What can hang from each mark
kanab: bogaz pamid
zugase: famutop pamid
gepif: mafotap
famutop: fusum gepif
pamid: vupu zugase
mafotap: bogaz famutop gepif kanab soti vupu zugase
novu: pamid zugase
bogaz: mokug zesa
fusum: kanab pamid soti vupu zugase
vupu: novu pamid zugase
soti: bogaz fusum

Known rows, with every way that one mark hangs from another
famutop{gepif{mafotap{soti{bogaz}}}}: [ 0.78  0.78 -0.77  0.00 -0.78  0.74 -0.13 -0.30 -1.96  0.56  1.09  0.16
 -0.39  1.46  3.09 -1.17 -0.05  2.92 -1.09  0.30 -1.22 -1.22  0.73 -0.40
  1.74 -1.95 -2.30  0.23  0.54  4.44  1.00  0.73 -0.18 -0.09  0.91  2.06
 -0.53  1.05  0.18  0.04 -0.94]
vupu{novu{zugase{famutop{gepif{mafotap}} pamid}}}: [-1.04 -2.07 -1.40  0.02  1.77 -0.55 -2.08  0.74 -0.61 -2.30 -0.93 -0.45
  0.90  1.44  0.51 -0.82  1.22  3.42 -0.17 -0.84  0.04  0.06 -0.05 -0.24
 -0.01  0.37  0.55 -1.45  1.48  1.20  0.44 -2.55 -0.27 -1.55  1.14  3.22
  0.39 -1.86 -0.31 -2.58 -1.85]
soti{bogaz{mokug} fusum}: [ 3.27  1.79  0.18  0.46 -0.85  1.66 -0.84 -0.49 -0.61  3.03  2.41 -1.36
  0.62 -0.24  1.35 -1.11  0.26 -0.14 -1.28  1.46  0.26 -0.19  0.06 -0.42
  0.81  0.23 -1.55  2.38 -0.39  1.95  1.19  0.93 -0.96 -0.21  0.31 -1.14
  0.14 -0.56  0.62 -0.11 -1.06]
fusum{pamid soti vupu{novu}}: [-0.09  1.38  1.65  0.97  0.64  1.67  0.15 -0.35 -1.27 -3.64 -0.44 -0.07
 -2.21 -1.50 -0.87 -0.72  0.05 -0.45 -1.33 -0.04  0.63  2.29 -1.83  0.35
 -0.83 -3.00 -0.11 -1.50  2.09 -1.56  1.59 -3.13 -0.20  0.45 -0.63  0.25
 -0.92 -1.04  0.09  0.60  0.38]
novu{zugase{famutop{fusum{soti}} pamid{vupu}}}: [-0.12 -1.88 -1.99  0.21  0.80  1.42 -3.27  0.02  1.12 -1.64  0.90 -0.97
  1.11 -0.40 -1.66  0.93  1.24  2.78 -0.52 -2.10  0.25  2.60  1.44 -1.37
  0.75  0.43  1.02  0.87  1.35  0.12  0.09 -1.65  0.61 -2.09  0.26 -0.35
  1.18 -3.09 -0.61 -1.03 -1.83]
gepif{mafotap{famutop vupu{pamid}}}: [ 0.16  0.93 -0.53 -2.54 -0.10 -0.59  1.23 -0.63 -0.15 -0.58 -0.82 -1.43
  0.44 -1.20  0.32 -0.43 -1.74  2.29  0.47 -0.96  1.08  0.90  0.58 -0.28
  0.11 -0.71 -1.61 -1.45 -0.94  1.58  2.04  0.03  0.93 -0.11  2.42  2.10
  0.77 -0.68 -0.49 -0.62 -0.01]
famutop{gepif{mafotap{soti{fusum{pamid vupu}}}}}: [ 0.84  2.04 -0.74  0.49 -2.10  0.96 -0.16 -0.64 -0.13 -3.28  0.76 -0.91
 -1.85 -0.26  0.03 -2.25  0.25  2.88 -1.52  0.37  0.04 -0.92 -0.42  0.58
  0.70 -3.20 -1.04  0.25  2.50  2.58  1.15 -1.38 -0.10 -0.92  0.38  1.27
 -0.31 -1.06 -0.07 -0.45 -1.14]
novu{pamid{vupu zugase{famutop{fusum{soti} gepif}}}}: [ 0.45 -1.80 -3.04 -0.17  1.64  2.37 -1.39  0.22 -0.01 -2.62  0.59 -0.82
 -0.15  0.18 -0.98  1.21 -0.02  3.44 -1.14 -0.77 -0.41  1.84  0.24  1.35
  1.03 -1.86 -0.69 -0.32  0.88  0.29 -0.04 -2.58 -0.10 -0.67  0.55 -0.50
  0.77 -2.10 -0.45 -2.02 -0.49]
vupu{novu pamid zugase}: [ 2.22  0.26  1.06 -1.14  1.01 -0.76  1.44  1.34 -0.78 -2.71 -0.83 -0.16
 -0.05 -0.68  0.18  1.27 -3.49  0.07  0.78  0.00  1.06  0.92 -1.22  1.57
 -0.86  1.82 -0.48 -0.69  0.00 -0.08  0.54 -3.00  0.40 -0.51  0.01  1.51
 -1.68  0.94  0.23 -0.65  0.10]
kanab{bogaz{mokug} pamid{vupu}}: [-0.29  0.00 -1.00 -0.28  0.55  1.16 -1.77 -0.32  0.53  1.67  0.44 -0.31
 -0.65 -0.13  0.09 -1.30 -1.05 -0.73 -0.88 -1.14 -1.67  1.80  1.59  1.00
  0.32  0.05 -2.09  0.45 -0.22  1.27  1.83  0.91 -0.05 -0.99 -0.71 -0.07
  1.55 -1.07 -0.43 -0.32  1.60]
zugase{famutop{fusum{kanab{bogaz} vupu} gepif} pamid}: [-2.56  0.16 -4.24  1.89  0.18  0.74 -2.22 -0.73 -1.07 -5.51  1.51 -0.68
 -1.26  1.55 -2.20 -2.12  0.48  1.35 -1.19 -1.65 -1.67  0.66  0.29  0.45
 -0.97 -0.22 -1.01 -0.62  0.49  0.34  1.72 -3.74 -0.72 -1.12  1.64  1.25
 -0.17 -2.54  0.90 -3.98  1.27]
novu{pamid{vupu} zugase{famutop{fusum gepif{mafotap}}}}: [-1.60 -1.11 -3.56  0.25  0.47  0.33 -1.79  0.52 -0.44 -2.27  0.31 -0.90
  0.24 -0.13 -1.16 -1.58 -0.19  5.57 -0.14 -0.21 -0.98  0.22  1.00  1.63
  1.04 -0.16  0.03 -0.49  0.71  3.79  0.78 -1.71 -0.20 -2.63  1.78  0.70
  1.87 -2.18 -1.09 -1.73 -1.22]
gepif{mafotap{bogaz{mokug} zugase{pamid}}}: [ 1.22 -2.29  2.16 -0.06 -0.07 -1.18 -0.71 -2.14  1.87  3.76 -0.13 -2.57
  2.53  1.44  1.96  0.51  2.00  1.49 -2.19  0.14  0.49  0.30 -0.20 -0.48
  0.92  0.17 -1.11  0.65  0.96  3.03  2.00  1.28  0.80 -1.35  0.63  1.75
  1.22 -2.54 -1.05 -1.93 -2.88]
novu{pamid{vupu} zugase{famutop{gepif{mafotap{soti}}}}}: [ 0.47 -1.68 -1.59 -0.25  0.34  0.50 -1.59 -0.04 -0.82 -0.60  0.28 -0.74
  0.12  0.74 -0.34 -1.08  0.43  5.17 -0.27 -0.63 -1.27  0.29  1.01  1.17
  0.74 -1.28 -0.33  0.85  1.06  3.20  0.68  0.53  0.51 -1.56  0.11  1.97
  2.07 -1.49 -1.63 -0.47 -1.83]
famutop{gepif{mafotap{bogaz soti zugase}}}: [ 1.69 -1.56  1.82 -1.10 -1.07 -0.81  0.03 -1.67 -0.06  1.00 -0.39 -1.29
  0.16  1.79  3.43 -0.40 -0.60  2.96 -2.42 -0.57 -0.34 -1.21 -0.04 -0.43
  0.92 -2.12 -2.32  0.22  0.01  4.11  1.32  1.52  0.74 -0.28  0.43  2.53
  0.06 -0.03 -0.88 -0.92 -2.36]
famutop{fusum{kanab} gepif}: [-1.22  0.73 -3.16  1.36 -1.91  0.01 -0.07 -0.59 -1.32 -3.34  0.23  0.31
 -1.82  1.08 -0.80 -1.42 -0.71  1.16 -0.47  0.07  0.21 -0.82 -0.54  1.27
 -0.60 -1.46 -0.45 -0.11 -0.02  1.81  0.88 -2.48 -0.56 -0.56  1.39 -0.50
 -0.89 -0.11  0.77 -1.99  0.85]
famutop{fusum{zugase} gepif{mafotap{soti vupu}}}: [ 0.14  0.22 -1.65  0.05 -2.21 -0.54  0.68 -0.99  0.23 -1.94  0.12 -1.26
 -2.12  1.26  0.90  0.08 -0.73  3.00 -1.49 -1.47 -0.02 -0.14  0.50 -0.21
  1.47 -2.71 -1.74  0.98  1.09  4.12  1.57 -0.46 -0.22 -1.19  1.68  0.80
  0.12 -1.18 -0.75 -2.39 -0.44]
fusum{kanab{bogaz{zesa}} pamid{zugase} soti vupu}: [-0.10 -0.78  0.84  2.05 -0.14  2.07 -0.21 -2.66  0.71 -2.53  0.64  0.07
 -2.65 -0.63 -0.01 -3.90  1.52 -0.82 -3.30 -1.23  0.48  2.94 -0.49 -1.80
 -0.35 -2.72  1.80 -1.21  3.50 -1.06  3.31 -1.69  0.10  0.38 -0.90  1.20
 -1.38 -0.31  0.45 -0.76  1.26]
famutop{gepif{mafotap{zugase}}}: [-0.01 -1.31 -0.70 -0.46  0.24 -0.77  0.21 -0.38  0.37 -0.56 -0.38 -0.27
 -0.29  1.05  2.59 -0.72 -0.85  2.42 -1.11 -0.67 -0.09 -1.69 -0.27  0.35
  0.73 -0.90 -0.65 -1.01  1.03  3.15  0.51  0.04  0.45 -1.14  1.08  1.64
  0.93 -0.21 -0.45 -1.23 -1.66]
zugase{famutop{fusum{soti} gepif}}: [-1.64 -0.35 -3.03  0.39  0.05  2.00 -0.90 -0.01 -1.20 -2.93  0.98 -0.41
  0.08  1.34 -0.81  0.31  0.23  1.70 -1.36 -1.33 -0.54  0.88  0.10  0.28
 -0.15 -1.44 -0.71 -0.51  0.90  0.79 -0.05 -2.55 -0.15  0.36  1.21  0.35
 -0.49 -0.82  1.23 -2.25 -0.80]
mafotap{bogaz famutop soti{fusum{kanab vupu}}}: [ 2.71  1.28  2.04 -0.42 -1.70  1.12 -0.11 -3.01 -1.60 -1.11  0.93 -1.56
 -1.55 -0.78 -0.25 -2.18 -0.64  0.55 -1.99  0.11  1.22  0.49 -0.20 -0.96
 -1.16 -3.15 -2.92  2.51 -0.81 -0.66  2.28  1.10  0.19  1.25  0.17 -0.81
 -0.65 -1.48  0.02  0.32  0.22]
famutop{fusum{pamid{vupu} soti zugase}}: [ 0.15 -0.47 -0.72  0.80 -1.12  2.86 -0.54 -0.59  0.49 -1.63  0.64 -1.26
 -2.17 -1.01 -1.09  1.11  0.19  0.88 -1.43 -1.27  1.48  2.73 -0.31  0.33
  0.48 -2.56  0.97  1.36  2.52  0.45  1.09 -2.57  0.15 -2.23  0.13 -1.95
  0.19 -2.13  0.07 -0.38 -0.59]
kanab{bogaz{mokug zesa} pamid}: [-1.00  0.03 -0.05  0.72 -0.35  0.62 -0.64 -0.90  0.75  1.99  0.05 -0.11
  0.18  0.65  0.58 -3.42  0.66 -1.29 -1.99 -0.73 -1.67  1.53  1.09 -0.50
 -0.20  0.69 -0.75 -0.80  1.03  1.10  3.56  1.03 -0.33 -0.01 -0.42  1.68
 -0.74 -0.02  0.26 -1.30  0.66]
soti{bogaz{mokug} fusum{vupu}}: [ 2.56  2.57  0.48  0.97 -0.02  1.73 -0.49 -0.85 -0.77  1.06  3.03 -1.06
 -0.56 -0.81  0.65 -1.81 -0.29 -0.43 -1.55  1.29 -0.01  0.37  0.31 -0.24
  0.68 -0.44 -1.81  1.91  0.47  1.36  1.51  0.70 -1.28 -0.12  0.52 -1.26
 -0.01 -1.14  0.31  0.02 -0.23]
pamid{vupu{novu} zugase{famutop{gepif{mafotap}}}}: [-1.18 -2.52 -2.33 -1.24  3.62  0.66 -1.25  0.67 -0.89 -1.87 -0.90  0.90
 -0.83  1.26  2.61  1.57 -2.20  2.64 -0.68 -1.14  1.18  1.42  1.79  0.97
  0.79 -1.26 -0.95 -0.66  0.37  0.71 -0.91 -2.09 -0.86 -0.40  0.81  1.56
  1.31 -1.34 -0.38 -1.61  0.51]
novu{zugase{famutop{gepif{mafotap{soti}}}}}: [-0.34 -1.93 -0.97 -0.13 -0.17 -0.03 -1.43 -0.58 -0.96 -0.77  0.72 -0.52
  0.14  1.91  0.81 -0.99  0.50  3.67 -0.85 -1.61 -0.74 -0.61  1.04 -0.47
  0.07 -1.02  0.02  0.62  1.83  3.10 -0.04  0.39  0.62 -0.54  0.24  3.00
  0.76 -0.15 -0.41 -1.67 -2.02]
mafotap{famutop gepif soti vupu zugase}: [ 4.30 -1.05  2.79 -2.51 -0.59 -1.00 -0.28 -2.53 -1.31  0.34 -0.53 -2.02
 -0.71  0.25  1.71  2.09 -3.10  1.97 -1.62 -1.92  0.53 -0.58  0.33 -1.15
  0.02 -1.83 -4.00  1.46 -1.27  0.41  2.32  2.13  1.19 -0.19  0.40  0.68
  1.55 -2.42 -2.93  0.40 -0.86]
mafotap{bogaz{zesa} famutop kanab}: [-0.28 -0.80  1.98 -1.73 -0.31  0.07  0.50 -2.83 -0.03  1.21 -0.77 -1.74
  1.75  0.53  1.05 -0.82  0.52 -0.08 -1.77 -0.02  1.23  1.57  0.40 -1.17
 -1.10  0.04 -2.11 -0.15 -1.87 -0.48  3.41  1.39 -0.40  0.69  1.13  0.64
 -1.46 -0.72 -0.72 -0.56 -0.92]
zugase{famutop pamid{vupu}}: [-0.49 -1.50 -2.18 -0.23  2.02  0.99 -2.32  0.56  0.60 -0.13  0.40 -0.50
  1.23  0.86 -1.07  1.96  0.54  1.34  0.58 -1.30  0.41  2.05  1.85  0.09
  0.27  1.06  0.35  1.01 -0.13 -1.53 -0.46 -0.87 -0.01 -1.37  0.18  0.33
  1.53 -2.78 -0.44 -1.04 -0.78]
fusum{kanab{pamid} soti{bogaz} vupu{novu zugase}}: [ 2.63  0.85  0.59  1.91  1.93  1.79  0.68 -0.64 -1.53 -3.45  1.00  0.98
 -3.11 -1.43  0.26 -3.40 -2.25 -0.44 -0.93 -0.65  0.11  1.87 -1.49 -0.07
  0.49 -1.95 -1.62 -0.79  2.47 -1.00  2.68 -2.59  0.41  0.32 -0.62 -0.56
 -2.47  1.07  0.84 -1.01  1.15]
kanab{bogaz{mokug} pamid}: [-0.07 -0.01 -0.18  0.25 -0.17  0.59 -1.19 -0.58  0.46  1.58  0.48 -0.81
 -0.12  0.20 -0.11 -2.10  0.25 -1.13 -1.12 -0.89 -2.10  0.56  0.15  0.42
 -0.20  0.26 -1.82 -0.25  0.40  1.16  2.10  0.53  0.24 -0.24 -0.66  0.83
  0.39 -0.24  0.21 -1.59  0.96]
vupu{novu{pamid zugase{famutop}}}: [ 1.45 -1.16  0.90  0.35  1.49 -0.13 -1.33  0.73 -1.31 -1.04 -0.63 -1.01
  0.41 -0.91 -1.32 -1.15  0.40  1.92  0.20  0.12 -0.44  0.53 -1.57  0.51
 -1.18  0.75  0.65 -0.38 -0.26 -0.84  1.07 -1.65 -0.14 -0.49 -0.52  1.04
  0.47 -1.14 -0.86 -1.34 -1.21]
vupu{zugase{famutop{fusum gepif}}}: [-1.00 -0.90 -2.61  0.53  0.95  0.63 -0.67  0.57 -1.43 -3.56  1.38 -1.15
  0.01  2.18 -1.16  1.15 -2.29  2.14 -0.27 -1.12 -0.47  0.28  0.52  2.07
 -0.31  1.49 -0.99  0.29  1.09  1.14 -0.47 -3.47 -0.40 -0.93  0.97  0.77
 -0.34 -0.54  0.60 -3.19 -0.54]
gepif{mafotap{bogaz{mokug}}}: [-0.92 -0.71  1.34  0.08 -0.53 -0.23  0.49 -1.99  0.20  3.49  0.17 -1.34
  1.58  1.15  1.20 -0.56  1.37  0.56 -1.87  1.10  0.30  0.89  0.53  0.33
  0.74 -0.86 -1.30  0.56  0.46  3.29  1.35  1.50 -0.05  0.28  0.89  0.95
  0.53 -0.85 -0.06 -0.55 -0.61]
famutop{fusum{zugase{pamid}} gepif}: [-0.26 -0.86 -2.00  0.78 -0.83  0.40 -0.58  0.30  0.56 -2.67  0.23 -1.37
 -0.64  1.50 -0.85  0.90  1.26  1.60 -0.51 -0.63  0.07 -0.25 -0.72  0.49
  0.32 -0.29  0.24  0.16  1.81  0.80  0.71 -2.77 -0.68 -2.51  1.62  0.15
 -1.08 -2.23  0.15 -3.16 -0.97]

Rows
[ 0.40 -1.03 -0.54 -0.20  1.53  1.19  0.96 -0.13  0.21 -2.70  1.59 -0.92
 -1.14 -0.26 -1.55  0.37 -1.07 -0.24 -0.09 -2.13  1.10  1.82 -0.04  0.12
 -1.38 -0.11  1.49  0.45  1.93 -1.65  0.55 -1.57  0.32 -0.84  1.11  1.26
 -1.07 -1.01  0.72 -3.20 -0.44]
fusum{vupu{pamid} zugase{famutop}}
[ 1.96  0.51  1.12  2.10  1.18  0.56  1.99 -0.83 -1.27 -4.42 -0.26  0.24
 -2.15 -1.49 -2.05 -1.89 -0.57 -0.04 -0.76  0.91  0.09  1.83 -3.18  1.92
 -0.67 -1.89 -0.54 -0.35  2.27 -1.47  2.16 -2.87  0.46  0.58 -0.86 -0.96
 -1.02 -0.57 -0.14  0.13  0.97]
fusum{kanab soti vupu{novu{pamid} zugase}}
[ 0.15 -0.70  0.71 -2.27 -0.20  0.39  0.03 -2.22 -1.18 -0.58 -0.34 -2.41
  0.87  1.32  0.50  0.02 -0.22  0.83 -1.08 -0.01  0.36  0.06 -0.68  0.81
 -1.24 -1.14 -3.63 -0.45 -2.31  0.35  1.98  0.19 -0.45  0.28  1.56  0.54
 -0.67 -0.82 -0.59 -1.41 -0.59]
mafotap{bogaz famutop{gepif} kanab}
[ 1.24 -0.31  2.78  0.45 -0.11 -0.47  1.14 -2.32  0.51  2.75  0.51 -2.32
  0.95  1.99  0.09 -0.75 -0.93 -0.36 -2.17  0.43  0.88  3.40  1.34  0.22
  0.53  1.21 -0.97  0.83  0.29  1.35  3.35  1.20 -0.98  0.38  0.23  1.17
 -0.38 -0.88 -1.15 -0.86 -0.37]
mafotap{bogaz{mokug zesa} vupu{zugase}}
[ 3.08  0.39 -1.14  1.05 -1.18  1.47 -0.57 -0.49  0.51 -1.78  0.98 -1.17
 -1.88 -0.97 -1.58 -0.99 -1.91  0.89  0.01  0.30  2.41  1.14 -0.37  1.75
  0.09 -0.08  0.84  2.63  1.18 -0.14  0.70 -2.45  0.19 -2.26 -0.88 -2.06
  0.76 -1.11  0.06 -0.04 -0.18]
soti{fusum{kanab pamid{vupu{zugase}}}}
[ 1.00 -1.00  1.19 -2.22  0.04  0.14 -0.41 -2.13  0.72  0.50 -0.80 -2.26
  1.00 -0.57 -0.12 -1.09 -0.14  0.27 -0.51 -0.97  0.31  0.41 -0.61 -0.35
 -0.72 -0.68 -3.51 -0.72 -1.85 -0.94  2.73  0.72  0.77  0.00  0.58 -0.01
 -1.17 -0.47 -0.67 -2.28 -0.64]
mafotap{bogaz famutop kanab{pamid}}
[-0.78 -1.49 -2.56  0.59  0.10  0.02 -2.97  0.51 -0.14 -2.98  0.81 -1.62
  0.94  1.57 -1.74 -0.18  1.12  3.36 -0.06 -1.37 -0.60 -0.11  0.42 -0.15
 -0.26  1.33  0.74 -0.45  1.13  1.01  0.18 -2.82 -0.30 -2.28  1.28  1.69
  0.00 -2.23 -0.23 -3.61 -2.00]
novu{zugase{famutop{fusum gepif} pamid}}
[ 0.44 -2.83 -1.78 -1.18  3.05  1.55 -2.98  0.25  1.49 -0.08  0.47 -0.21
 -0.57 -0.32  0.69 -0.43 -1.67  0.75 -0.54 -3.04 -0.97  1.88  2.30 -0.70
  0.86  0.56 -0.90 -0.26 -0.13 -1.23  0.08 -0.38  0.42 -0.90 -0.96  0.80
  1.22 -0.78 -0.28 -2.49  1.18]
kanab{bogaz pamid{vupu zugase{famutop}}}
[ 2.00 -2.97  0.38 -0.84  1.21 -0.33 -0.86 -1.16 -0.24  0.02  0.38 -0.78
  0.72  0.89  1.04  1.72 -1.72  1.20 -1.29 -1.59  0.58 -0.83  0.16 -0.60
 -0.05  0.46 -0.67  0.79  0.13 -0.37  0.20  0.13  0.87 -0.96  0.52  0.59
  0.77 -1.85 -1.04 -1.74 -1.59]
mafotap{gepif zugase{famutop}}
[ 0.58 -0.65 -1.32 -1.99 -0.93 -0.63 -0.43 -1.88  0.17 -2.54 -0.88 -1.17
  0.46 -1.08 -0.69  0.47 -1.69  1.42 -0.46 -1.18  0.22 -1.21 -0.41  0.11
 -0.07 -0.50 -4.25 -0.59 -0.94  0.10  2.51 -0.97  0.95 -1.44  1.79 -1.26
 -1.31 -1.76 -1.30 -2.42  0.21]
mafotap{famutop{fusum} gepif kanab{pamid}}
[ 1.45 -1.26 -0.71 -0.86  1.43  0.31  0.55  0.71 -0.09 -1.74  1.13 -1.16
  1.20  0.50 -1.29  1.41 -2.35  0.82  0.86 -1.38  0.69  1.23  0.08  1.21
 -0.88  2.58  0.58  0.33  0.82 -0.45 -0.31 -2.24  1.07 -0.63  0.27  1.94
 -0.73  0.49  0.75 -2.49 -1.06]
vupu{pamid zugase{famutop}}
[ 0.41 -2.99 -2.29  0.98  1.01  2.96 -1.84 -1.38  0.90 -0.58  1.22 -0.76
 -0.83  0.72 -0.93 -0.25  2.16 -0.34 -1.61 -2.87  0.33  3.38  0.30 -1.30
 -0.16 -1.15  1.10  2.30  1.62 -1.63  1.28 -0.95  0.65 -1.35 -0.18 -0.47
  1.23 -2.91  0.89 -1.85  0.05]
fusum{kanab{bogaz} soti zugase{famutop pamid{vupu}}}
[-0.59 -1.58 -3.68  0.23  1.79  0.85 -1.86  0.06 -1.94 -4.19 -0.26  0.77
 -2.54  1.24  0.64  1.33 -3.17  1.77 -0.72 -1.39  1.81  1.56  1.03  1.51
 -0.74 -1.53 -0.93  0.54 -0.77 -0.22 -0.11 -4.14 -1.19 -0.54  0.74 -0.38
  0.27 -1.58  0.16 -2.99  1.59]
pamid{vupu{novu} zugase{famutop{fusum{kanab} gepif}}}
[-1.63 -0.86 -0.96  0.51  3.40  1.26  0.89 -0.03 -1.77 -4.98  0.37  0.52
 -1.06  1.11  0.41 -0.32 -1.65  1.67 -1.50 -1.06 -0.09  1.96 -0.26  1.38
  0.19 -1.53 -1.32 -1.41  3.38  0.50  0.21 -3.26 -0.08  0.65  0.78  1.85
 -0.36 -0.73  0.69 -1.33 -0.01]
fusum{soti vupu{novu zugase{famutop{gepif{mafotap}}}}}
[ 1.69 -2.26 -0.77 -1.48  1.71  0.37 -0.38  0.32  0.85 -0.83  0.60 -0.79
  0.96  0.05  0.06  1.70 -1.09  0.86  0.29 -1.73  1.28  0.94  0.40 -0.38
 -0.57  0.93  1.11 -0.30  0.39 -1.20 -0.72 -1.55  0.85 -0.08  0.26  2.08
 -0.71  0.22  0.44 -3.22 -0.80]
vupu{pamid{zugase{famutop}}}
[-0.03  0.12 -3.06 -1.11 -0.54 -1.43  0.45 -1.00  2.64 -1.88 -1.02 -0.83
 -0.36  0.13  0.16 -2.44 -0.41  2.04  0.09 -1.33 -0.33 -0.68 -0.11  0.19
  1.54 -1.40 -2.43 -2.22 -0.62  2.26  2.33 -0.07  0.34 -1.05  1.58  0.96
 -0.21  0.00 -1.15 -3.53 -0.38]
famutop{gepif{mafotap{kanab{pamid} vupu}}}
[-0.59 -1.44 -1.02  0.54  2.07  1.54 -0.93 -0.97  0.54 -3.41  1.64 -0.32
 -0.69 -0.46 -0.66  1.05 -0.18  0.88 -1.80 -2.09  0.32  2.04  0.67 -1.15
  0.38 -1.50 -0.16 -0.18  2.37 -1.16 -0.47 -2.18  0.34  0.65  0.20 -0.34
 -0.37 -1.44  0.30 -2.49  0.07]
pamid{zugase{famutop{fusum{soti vupu}}}}
[ 0.42 -0.15  0.29  1.62  0.61  1.23  0.76 -1.81 -0.26 -3.42  1.56  0.13
 -2.08 -0.45 -0.98 -2.60 -0.76 -1.17 -1.75 -1.15 -1.02  1.88 -0.90  0.04
 -0.22 -0.89 -0.62  0.29  2.36 -0.10  1.53 -1.12  0.79  0.42 -0.77 -0.35
 -0.24  0.17  0.73  0.16  1.87]
fusum{kanab{bogaz} soti vupu{zugase}}
[ 3.49  1.62 -1.15  1.06 -1.49  1.38 -0.54 -0.64 -0.54  0.62  1.82 -0.18
 -0.84 -1.07  0.99 -3.04 -0.09  0.35 -0.60  1.05  1.06 -0.93 -0.54 -1.30
  0.75 -0.59 -0.36  1.88 -0.95  0.84  1.19 -0.05 -0.49 -0.29  0.49 -1.68
 -0.79  0.45  1.21 -0.38 -0.38]
soti{bogaz fusum{kanab}}
[ 3.08 -0.35 -0.30 -0.56  0.67  0.95 -1.11  1.04  1.49 -1.03 -0.77 -0.59
 -0.88 -1.22  0.55  1.29 -0.21  0.28 -0.26 -0.02  2.15  1.34 -0.27 -0.44
  0.68 -0.03  0.11  2.13 -0.02 -1.67  0.45 -1.58 -0.96 -2.36  0.08 -1.79
  0.22 -3.32 -0.40 -0.18 -0.70]
soti{fusum{zugase{pamid{vupu{novu}}}}}
[ 0.90 -0.10  1.38 -1.13 -2.14 -1.93  1.08 -3.26  2.39  1.72 -1.00 -1.37
  1.37  0.72  2.00 -1.45  0.82  1.48 -2.32 -0.45  0.84  1.51  1.27 -2.46
  1.46 -1.12 -2.27  0.36 -1.79  3.00  3.87  2.84  0.08  0.65  0.76  1.71
 -1.08 -0.15 -1.77 -0.96 -1.40]
gepif{mafotap{bogaz{zesa} kanab soti vupu}}
[ 1.08  0.63 -0.78  0.17  0.31 -0.98  0.72 -0.31 -0.41 -5.81 -0.48  0.79
 -2.75 -1.85 -0.15 -0.13 -3.19  0.22 -0.35 -0.59  2.07  0.95 -1.03  0.43
 -1.18 -1.24 -0.19 -1.04  0.21 -0.35  1.33 -4.28 -0.01 -0.26  0.92  0.24
 -2.31 -0.14  0.24 -2.64  2.01]
famutop{fusum{kanab vupu{novu pamid{zugase}}}}
